Here is a tiny trained network, its code and every weight. The questions are about switching its units off for an input and a class, where a switched-off unit gives its printed mean instead of its output.

import numpy as np


def w(rows, s, z=0):
    codes = np.array(rows[::2]) - 128.0
    scale = np.full(codes.shape[1], s)
    scale[-1] = z or s
    return codes * scale


def f(y):
    return np.maximum(y, 0)


def log_softmax(a):
    a = a - a.max(-1, keepdims=True)
    return a - np.log(np.exp(a).sum(-1, keepdims=True))


def net(x, mask):
    res = np.array(x, float).reshape(1, 2) / 4 @ E
    y = f(res @ A[0][:, :-1].T + A[0][:, -1])
    res = res + np.where(mask, y, B[0][:, -1]) @ B[0][:, :-1]
    return log_softmax(res[-1] @ U[:, :-1].T + U[:, -1])


A, B = {}, {}
E = w([
[71,101,49],'x0',
[162,4,130],'x1',
],0.012)
A[0] = w([
[74,216,139,96],'N0',
[191,146,196,123],'N1',
[166,9,130,82],'N2',
[92,197,138,120],'N3',
[80,219,111,90],'N4',
[54,121,67,97],'N5',
[62,121,67,109],'N6',
[149,107,140,253],'N7',
[159,36,143,134],'N8',
[127,128,128,125],'N9',
[66,109,49,89],'N10',
[208,168,229,99],'N11',
[192,151,202,96],'N12',
[192,154,215,109],'N13',
],0.011,0.015)
B[0] = w([
[245,148,112,172],'N0',
[84,63,24,170],'N1',
[255,184,95,182],'N2',
[194,158,102,170],'N3',
[231,144,118,171],'N4',
[117,20,24,157],'N5',
[102,47,25,160],'N6',
[35,253,118,254],'N7',
[201,212,124,191],'N8',
[128,128,126,128],'N9',
[125,33,26,158],'N10',
[108,60,50,178],'N11',
[108,7,15,160],'N12',
[99,56,48,171],'N13',
],0.0084,0.015)
U = w([
[251,163,114,97],'0',
[64,16,79,131],'1',
[12,211,156,254],'2',
[129,88,190,86],'3',
[128,95,183,80],'4',
[132,93,175,83],'5',
[127,108,188,87],'6',
[127,86,160,70],'7',
],0.018,0.0076)

Each question gives the input, the list of numbers given to net, and the class t.
The units are the neurons (one row each of A and B). Each row of codes is followed by its name. A weight is (code - 128) times the scale printed after its matrix; where a second scale follows, it is the last column's (A, B and U).
mask holds one flag per neuron, in row order. A switched-off neuron (its flag False) gives its mean, the last column of its row in B, instead of its output. The means were averaged over made-up inputs and are rounded, as every weight is.
A unit's drop is (log p(t) with every unit on - log p(t) with that unit switched off) / (log p(t) with every unit on - log p(t) with every unit switched off).
The circuit of an input: a set's keep is (log p(t) with only the set's units on - log p(t) with every unit switched off) / (log p(t) with every unit on - log p(t) with every unit switched off). Starting from the 12 units with the biggest drops (on a tie, the unit counted first), units are removed one at a time, each time the one whose removal leaves the highest keep (on an exact tie, the one counted first), for as long as the keep stays at least 0.8.
units of the circuit, in order: the units of the circuit, biggest drop first
top k neurons: the k neurons with the biggest drops, biggest first
drop when u is switched off: that unit's drop, to one decimal
input [0,-3], class 2: units of the circuit, in order -> N2
input [-1,3], class 2: top 2 neurons -> N0; N4
input [-4,3], class 1: units of the circuit, in order -> N0; N4
input [0,3], class 2: top 2 neurons -> N0; N4
input [5,-5], class 0: top 3 neurons -> N4; N0; N1
input [5,-4], class 1: top 2 neurons -> N2; N8
input [5,-6], class 0: top 2 neurons -> N4; N0
input [3,4], class 0: top 2 neurons -> N2; N8
input [-4,1], class 1: drop when N12 is switched off -> 0.1
input [3,-1], class 2: drop when N9 is switched off -> 0.0
input [-4,2], class 1: drop when N12 is switched off -> 0.1
input [2,4], class 0: drop when N2 is switched off -> 0.5
